Below is a small trained network, with its code and all its weights. Each question gives an input and a target symbol and asks what happens when units are switched off, that is, made to give their printed mean instead of their output.

import numpy as np


def w(rows, s, z=0):
    codes = np.array(rows[::2]) - 128.0
    scale = np.full(codes.shape[1], s)
    scale[-1] = z or s
    return codes * scale


def norm(h):
    return h / np.sqrt((h * h).mean(-1, keepdims=True) + 1e-5)


def f(y):
    return y / 2 * (1 + np.tanh(0.7978845608 * (y + 0.044715 * y**3)))


def softmax(a):
    e = np.exp(a - a.max(-1, keepdims=True))
    return e / e.sum(-1, keepdims=True)


def log_softmax(a):
    a = a - a.max(-1, keepdims=True)
    return a - np.log(np.exp(a).sum(-1, keepdims=True))


def net(x, mask):
    ids = ['ΘΛγημσ'.index(c) for c in x.split()]
    T = len(ids)
    res = E[ids] + P[:T]
    u = 0
    for l in range(2):
        q, k, v = (norm(res) @ M[l].T for M in (Q, K, V))
        z = softmax(np.where(np.tri(T) > 0, q @ k.T / 2**0.5, -1e9)) @ v
        res = res + np.where(mask[u], z, O[l][:, -1]) @ O[l][:, :-1]
        u += 1
        y = f(norm(res) @ A[l][:, :-1].T + A[l][:, -1])
        res = res + np.where(mask[u : u + 8], y, B[l][:, -1]) @ B[l][:, :-1]
        u += 8
    return log_softmax(norm(res)[-1] @ U[:, :-1].T + U[:, -1])


Q, K, V, O, A, B = {}, {}, {}, {}, {}, {}
E = w([
[108,89,174,84],'Θ',
[161,80,91,156],'Λ',
[112,89,176,83],'γ',
[198,113,249,92],'η',
[138,93,79,176],'μ',
[143,134,226,136],'σ',
],0.019)
P = w([
[209,89,106,153],'0',
[131,119,133,76],'1',
[99,4,114,136],'2',
[198,141,111,119],'3',
[105,79,112,165],'4',
[147,158,136,95],'5',
[112,97,131,169],'6',
[156,173,120,106],'7',
[111,105,142,178],'8',
[135,183,109,99],'9',
[113,112,149,187],'10',
[106,187,83,88],'11',
[106,123,163,189],'12',
],0.017)
Q[0] = w([
[2,150,164,223],'L0H0',
[138,131,163,89],'L0H0',
],0.011)
K[0] = w([
[25,2,178,201],'L0H0',
[120,228,119,198],'L0H0',
],0.0092)
V[0] = w([
[128,254,78,96],'L0H0',
[139,66,144,246],'L0H0',
],0.0059)
O[0] = w([
[1,123,44,101,3],'L0H0',
[208,127,207,93,187],'L0H0',
],0.0055)
A[0] = w([
[202,180,105,69,188],'L0N0',
[135,99,60,107,200],'L0N1',
[88,65,147,9,143],'L0N2',
[116,65,177,223,168],'L0N3',
[86,170,195,133,107],'L0N4',
[156,178,144,229,129],'L0N5',
[118,208,89,119,3],'L0N6',
[145,243,102,59,115],'L0N7',
],0.013,0.0038)
B[0] = w([
[198,142,48,210,198],'L0N0',
[144,202,151,255,142],'L0N1',
[236,134,30,197,193],'L0N2',
[175,63,247,218,254],'L0N3',
[128,132,61,253,178],'L0N4',
[33,194,220,189,184],'L0N5',
[179,110,97,134,121],'L0N6',
[103,239,243,87,154],'L0N7',
],0.0094,0.0081)
Q[1] = w([
[174,152,123,175],'L1H0',
[201,250,107,137],'L1H0',
],0.013)
K[1] = w([
[186,205,138,128],'L1H0',
[127,247,94,136],'L1H0',
],0.014)
V[1] = w([
[32,173,161,251],'L1H0',
[135,143,7,222],'L1H0',
],0.014)
O[1] = w([
[216,78,86,87,164],'L1H0',
[111,135,251,83,252],'L1H0',
],0.011,0.0038)
A[1] = w([
[94,137,139,72,84],'L1N0',
[171,158,136,74,197],'L1N1',
[42,177,165,126,216],'L1N2',
[72,172,129,235,157],'L1N3',
[5,93,119,182,4],'L1N4',
[90,115,114,159,39],'L1N5',
[83,83,211,16,251],'L1N6',
[126,131,198,115,95],'L1N7',
],0.02,0.0015)
B[1] = w([
[193,205,147,140,116],'L1N0',
[107,50,118,165,179],'L1N1',
[226,149,101,68,127],'L1N2',
[110,144,48,97,211],'L1N3',
[228,4,166,146,132],'L1N4',
[191,125,200,114,119],'L1N5',
[193,40,53,252,128],'L1N6',
[74,153,92,63,254],'L1N7',
],0.02,0.0085)
U = w([
[110,165,120,78,189],'Θ',
[31,141,249,129,5],'Λ',
[106,165,118,77,212],'γ',
[110,156,16,187,157],'η',
[128,45,186,102,70],'μ',
[233,76,93,180,204],'σ',
],0.013,0.0029)

Each question gives the input, a string of symbols that net reads in full, and the target symbol t.
The units are the heads (2 rows each of Q, K, V and O) and the neurons (one row each of A and B). Each row of codes is followed by its name. A weight is (code - 128) times the scale printed after its matrix; where a second scale follows, it is the last column's (O, A, B and U).
mask holds one flag per unit, layer by layer, with each layer's heads first. A switched-off unit (its flag False) gives its mean, the last column of its rows in O or B, instead of its output. The means were averaged over made-up inputs and are rounded, as every weight is.
A unit's drop is (log p(t) with every unit on - log p(t) with that unit switched off) / (log p(t) with every unit on - log p(t) with every unit switched off).
The circuit of an input: a set's keep is (log p(t) with only the set's units on - log p(t) with every unit switched off) / (log p(t) with every unit on - log p(t) with every unit switched off). Starting from the 12 units with the biggest drops (on a tie, the unit counted first), units are removed one at a time, each time the one whose removal leaves the highest keep (on an exact tie, the one counted first), for as long as the keep stays at least 0.8.
units of the circuit, in order: the units of the circuit, biggest drop first
top k neurons: the k neurons with the biggest drops, biggest first
top k neurons in layer l: the k neurons of layer l with the biggest drops, biggest first
input μ γ σ γ, target γ: units of the circuit, in order	L0N3
input σ μ η Λ μ μ, target Λ: top 3 neurons	L0N1, L0N3, L0N0
input Θ σ η γ σ σ Θ σ σ Θ η Λ, target Θ: units of the circuit, in order	L0N2, L1H0, L0N3
input Λ γ Λ Λ σ γ σ σ Λ η Θ η, target η: units of the circuit, in order	L0N3, L1H0
input σ Λ Λ μ Θ μ, target μ: units of the circuit, in order	L1H0, L0N3
input μ Θ η γ Θ Θ, target γ: units of the circuit, in order	L1H0, L0N3, L0N2
input η μ Λ η μ μ η Λ, target μ: units of the circuit, in order	L1H0, L0N3, L1N1
input γ σ Λ μ σ σ Θ σ Λ μ, target σ: top 2 neurons	L0N1, L0N4
input μ η γ Θ, target η: units of the circuit, in order	L0N3, L0N0
input μ η σ γ η η, target γ: top 2 neurons	L0N3, L0N2
input μ σ σ σ Λ Λ σ μ Λ Λ σ Θ, target Λ: top 4 neurons in layer 1	L1N3, L1N1, L1N6, L1N2
input σ γ η η η η γ σ Θ η, target σ: top 3 neurons in layer 1	L1N7, L1N1, L1N3
input σ γ σ μ γ γ σ μ η η, target μ: top 3 neurons	L1N1, L0N0, L0N5
input Θ Λ Θ η Λ η η σ η, target Λ: units of the circuit, in order	L1N7, L1N4
input σ σ η σ σ Θ σ μ, target Θ: top 4 neurons in layer 0	L0N1, L0N3, L0N7, L0N2
input μ Λ Λ σ η η σ Θ σ σ μ, target μ: top 3 neurons	L1N4, L0N3, L0N0
input σ σ γ, target σ: units of the circuit, in order	L0N2
input Θ Θ Θ η, target Θ: top 2 neurons	L0N0, L0N2
input γ η η σ γ σ σ γ Θ μ, target γ: top 2 neurons	L0N1, L0N7
input η σ γ Λ γ η Λ σ μ Λ Λ μ, target Λ: top 4 neurons in layer 1	L1N3, L1N6, L1N1, L1N2
input σ σ Λ Θ η Λ η σ η γ Λ Θ Λ, target Λ: units of the circuit, in order	L0N5
input γ η η σ γ σ σ Λ Λ, target μ: units of the circuit, in order	L0N0, L0N4
input η σ γ Λ Λ Λ, target Λ: units of the circuit, in order	L1H0, L0N3, L1N3
